Below are the code and all the weights of a small trained network. Each question names an input and a target symbol and asks about switching units off, where a switched-off unit gives its printed mean instead of its output.

import numpy as np


def w(rows, s, z=0):
    codes = np.array(rows[::2]) - 128.0
    scale = np.full(codes.shape[1], s)
    scale[-1] = z or s
    return codes * scale


def norm(h):
    return h / np.sqrt((h * h).mean(-1, keepdims=True) + 1e-5)


def f(y):
    return np.maximum(y, 0)


def softmax(a):
    e = np.exp(a - a.max(-1, keepdims=True))
    return e / e.sum(-1, keepdims=True)


def log_softmax(a):
    a = a - a.max(-1, keepdims=True)
    return a - np.log(np.exp(a).sum(-1, keepdims=True))


def net(x, mask):
    ids = ['ηξπσφψ'.index(c) for c in x.split()]
    T = len(ids)
    res = E[ids] + P[:T]
    u = 0
    for l in range(2):
        r = norm(res)
        for j in range(2):
            rows = slice(3 * j, 3 * j + 3)
            q, k, v = (r @ M[l][rows].T for M in (Q, K, V))
            z = softmax(np.where(np.tri(T) > 0, q @ k.T / 3**0.5, -1e9)) @ v
            o = O[l][rows]
            res = res + np.where(mask[u + j], z, o[:, -1]) @ o[:, :-1]
        u += 2
        y = f(norm(res) @ A[l][:, :-1].T + A[l][:, -1])
        res = res + np.where(mask[u : u + 8], y, B[l][:, -1]) @ B[l][:, :-1]
        u += 8
    return log_softmax(norm(res)[-1] @ U[:, :-1].T + U[:, -1])


Q, K, V, O, A, B = {}, {}, {}, {}, {}, {}
E = w([
[141,48,230,110,112,65,93,205,182],'η',
[57,117,213,161,105,168,37,100,241],'ξ',
[61,162,180,188,222,123,99,201,33],'π',
[101,74,146,175,52,233,102,68,132],'σ',
[106,71,145,134,115,84,205,123,80],'φ',
[131,175,182,251,70,181,192,47,102],'ψ',
],0.013)
P = w([
[138,171,69,80,117,145,155,252,134],'0',
[111,134,96,195,187,81,165,138,213],'1',
[213,152,171,39,91,59,112,69,79],'2',
[206,121,200,70,188,168,157,118,129],'3',
[120,124,98,195,192,70,159,120,207],'4',
[87,149,150,63,110,70,108,86,74],'5',
[190,109,190,67,198,162,151,90,139],'6',
[134,123,101,208,192,67,153,137,186],'7',
[56,147,134,93,93,100,104,103,78],'8',
[170,113,196,87,198,184,150,108,134],'9',
[117,128,95,201,190,80,157,136,191],'10',
[33,133,121,131,89,153,89,129,53],'11',
[158,77,203,66,181,207,141,143,157],'12',
],0.013)
Q[0] = w([
[150,43,92,27,128,113,74,159,104],'L0H0',
[139,117,87,54,87,198,148,64,47],'L0H0',
[122,118,72,181,154,19,255,156,104],'L0H0',
[96,105,127,207,53,29,188,153,115],'L0H1',
[96,70,151,163,173,231,105,155,80],'L0H1',
[106,83,83,116,94,103,59,168,136],'L0H1',
],0.0096)
K[0] = w([
[118,18,128,83,98,103,138,167,151],'L0H0',
[126,61,80,150,46,190,198,66,108],'L0H0',
[118,132,119,112,156,70,220,136,79],'L0H0',
[110,143,147,122,169,66,177,114,61],'L0H1',
[99,162,120,130,45,141,121,143,101],'L0H1',
[112,11,165,103,133,79,69,131,139],'L0H1',
],0.012)
V[0] = w([
[81,188,119,161,196,164,53,184,70],'L0H0',
[68,100,71,137,7,95,178,192,191],'L0H0',
[208,135,123,89,155,52,255,174,216],'L0H0',
[128,185,154,102,76,87,174,187,127],'L0H1',
[125,168,149,181,206,118,143,165,112],'L0H1',
[116,72,132,188,211,150,171,204,19],'L0H1',
],0.0054)
O[0] = w([
[101,170,62,162,200,91,44,155,105,245],'L0H0',
[142,182,129,83,84,159,109,85,120,21],'L0H0',
[114,132,90,207,87,255,95,83,115,91],'L0H0',
[174,92,135,115,118,126,116,128,142,198],'L0H1',
[136,120,147,154,147,130,52,159,131,224],'L0H1',
[106,125,122,82,197,106,90,152,137,252],'L0H1',
],0.0097,0.0042)
A[0] = w([
[177,98,82,106,121,134,161,132,50,105],'L0N0',
[34,96,164,172,26,139,133,71,154,108],'L0N1',
[95,143,184,24,182,117,6,105,68,144],'L0N2',
[92,123,25,102,113,169,202,136,94,98],'L0N3',
[254,183,76,157,130,142,110,113,136,3],'L0N4',
[108,172,219,145,174,48,133,142,99,103],'L0N5',
[78,119,16,181,151,95,118,107,228,123],'L0N6',
[240,144,112,72,83,50,96,153,139,156],'L0N7',
],0.0095,0.0056)
B[0] = w([
[145,136,127,185,94,153,164,94,124,136],'L0N0',
[80,111,145,104,152,100,88,215,65,167],'L0N1',
[181,136,140,127,75,118,180,102,109,248],'L0N2',
[136,108,144,131,215,102,63,129,117,134],'L0N3',
[92,119,176,69,65,126,152,126,94,132],'L0N4',
[149,46,103,105,92,156,146,90,136,246],'L0N5',
[147,110,218,178,101,7,155,91,141,186],'L0N6',
[59,143,79,141,140,114,153,74,122,149],'L0N7',
],0.012,0.011)
Q[1] = w([
[53,45,125,78,159,160,125,95,214],'L1H0',
[206,112,135,12,183,216,151,105,198],'L1H0',
[74,178,68,158,49,99,112,63,145],'L1H0',
[1,113,57,226,9,34,81,115,113],'L1H1',
[135,63,145,174,175,69,105,143,179],'L1H1',
[118,103,190,175,175,121,213,44,237],'L1H1',
],0.0092)
K[1] = w([
[68,132,146,65,69,139,38,143,124],'L1H0',
[179,238,113,58,120,187,88,161,125],'L1H0',
[160,9,230,169,104,109,167,106,75],'L1H0',
[145,89,204,147,131,53,136,93,122],'L1H1',
[75,115,93,153,148,72,129,195,86],'L1H1',
[123,214,102,164,196,121,112,162,196],'L1H1',
],0.012)
V[1] = w([
[155,129,70,153,255,109,195,121,111],'L1H0',
[177,86,130,181,129,220,161,18,60],'L1H0',
[76,185,238,87,114,95,200,130,39],'L1H0',
[204,120,130,139,217,116,86,171,140],'L1H1',
[130,119,235,153,123,121,106,230,191],'L1H1',
[232,109,125,150,110,168,156,214,140],'L1H1',
],0.0075)
O[1] = w([
[162,59,119,114,159,160,69,203,169,187],'L1H0',
[40,110,73,106,141,108,167,63,253,47],'L1H0',
[146,153,6,39,108,254,199,113,84,252],'L1H0',
[93,99,45,138,106,177,186,186,175,219],'L1H1',
[231,122,109,58,133,177,149,73,187,238],'L1H1',
[125,137,166,142,139,91,156,129,220,131],'L1H1',
],0.0091,0.003)
A[1] = w([
[116,168,189,147,140,98,140,108,150,2],'L1N0',
[130,127,93,155,169,135,102,188,133,146],'L1N1',
[194,134,124,106,122,221,96,199,205,90],'L1N2',
[93,113,136,117,146,162,84,189,95,93],'L1N3',
[129,167,57,105,133,159,202,77,172,78],'L1N4',
[86,76,79,251,186,63,141,135,249,91],'L1N5',
[136,102,144,164,215,106,110,153,97,145],'L1N6',
[137,160,86,101,99,129,175,116,167,42],'L1N7',
],0.02,0.0057)
B[1] = w([
[114,93,226,93,202,151,130,123,190,141],'L1N0',
[167,76,187,101,96,113,202,92,143,167],'L1N1',
[185,40,74,168,201,118,122,187,110,156],'L1N2',
[90,166,91,130,142,156,104,111,96,159],'L1N3',
[118,120,20,58,164,86,144,42,203,172],'L1N4',
[87,166,87,229,3,118,137,153,139,251],'L1N5',
[74,187,126,123,124,170,101,141,160,213],'L1N6',
[103,126,60,74,160,57,147,51,126,151],'L1N7',
],0.017,0.022)
U = w([
[45,177,122,117,182,179,98,142,108,91],'η',
[108,137,254,119,187,112,189,123,216,162],'ξ',
[122,162,78,73,169,92,187,73,215,239],'π',
[188,126,199,83,55,104,224,120,60,9],'σ',
[114,153,136,208,58,121,202,140,208,159],'φ',
[166,84,103,153,208,131,162,205,172,206],'ψ',
],0.006,0.0016)

Each question gives the input, a string of symbols that net reads in full, and the target symbol t.
The units are the heads (3 rows each of Q, K, V and O) and the neurons (one row each of A and B). Each row of codes is followed by its name. A weight is (code - 128) times the scale printed after its matrix; where a second scale follows, it is the last column's (O, A, B and U).
mask holds one flag per unit, layer by layer, with each layer's heads first. A switched-off unit (its flag False) gives its mean, the last column of its rows in O or B, instead of its output. The means were averaged over made-up inputs and are rounded, as every weight is.
A unit's drop is (log p(t) with every unit on - log p(t) with that unit switched off) / (log p(t) with every unit on - log p(t) with every unit switched off).
The circuit of an input: a set's keep is (log p(t) with only the set's units on - log p(t) with every unit switched off) / (log p(t) with every unit on - log p(t) with every unit switched off). Starting from the 12 units with the biggest drops (on a tie, the unit counted first), units are removed one at a time, each time the one whose removal leaves the highest keep (on an exact tie, the one counted first), for as long as the keep stays at least 0.8.
circuit, biggest first: the units of the circuit, biggest drop first
k most important neurons: the k neurons with the biggest drops, biggest first
k most important neurons of layer l: the k neurons of layer l with the biggest drops, biggest first
which heads matter: for each layer, one digit per head in row order, 1 if its drop is at least 0.15 and else 0, layers parted by /
input η ψ π φ π η π φ π π η ψ ψ, target ξ: which heads matter : 10 / 10
input η π π π σ η ψ π σ π π π π, target ξ: 2 most important neurons of layer 0 : L0N6; L0N5
input φ σ π ψ π ψ ψ ψ φ, target σ: 3 most important neurons : L0N2; L0N1; L1N6
input σ ψ σ, target σ: 4 most important neurons : L0N1; L0N2; L0N5; L1N6
input ξ η π φ π ψ π σ φ ψ, target σ: which heads matter : 11 / 10
input φ σ ξ, target π: circuit, biggest first : L1N5
input ψ ψ π π φ π ξ π π π φ φ φ, target π: which heads matter : 00 / 10
input η ξ π η η η φ, target ξ: which heads matter : 10 / 10
input ξ ψ π ξ, target σ: which heads matter : 11 / 10
input η π π σ π η φ, target ξ: 2 most important neurons of layer 0 : L0N5; L0N6
input π ψ π ψ, target ψ: which heads matter : 00 / 00
input ξ ψ φ ψ φ π ψ ψ π π η η, target σ: which heads matter : 00 / 01
input ψ π φ σ ψ π ψ π π π, target π: which heads matter : 00 / 10
input ψ σ π π φ ψ φ φ η, target π: which heads matter : 00 / 10
input π π π π σ π φ ξ π φ ψ φ, target η: 3 most important neurons of layer 1 : L1N5; L1N1; L1N3
input π π π ψ σ ψ π σ π η π φ, target π: 2 most important neurons : L0N1; L1N5
input η φ φ η, target ξ: which heads matter : 10 / 10
input ψ π η σ π φ η ξ ψ, target σ: which heads matter : 10 / 00
input π ξ π, target σ: which heads matter : 10 / 01
input ψ π ψ ξ π ξ π φ π π π ξ, target η: circuit, biggest first : L0N1; L1N5; L1N3
input σ ξ ψ ψ ψ ξ σ, target η: 2 most important neurons : L0N7; L0N6
input φ π ψ σ ψ π, target σ: 2 most important neurons : L0N2; L1N5
input π π φ π η ψ φ φ φ φ ψ η, target σ: most important neuron : L0N2
input ξ ψ ξ ψ π ξ ξ ψ ξ σ, target σ: 2 most important neurons : L1N5; L1N6
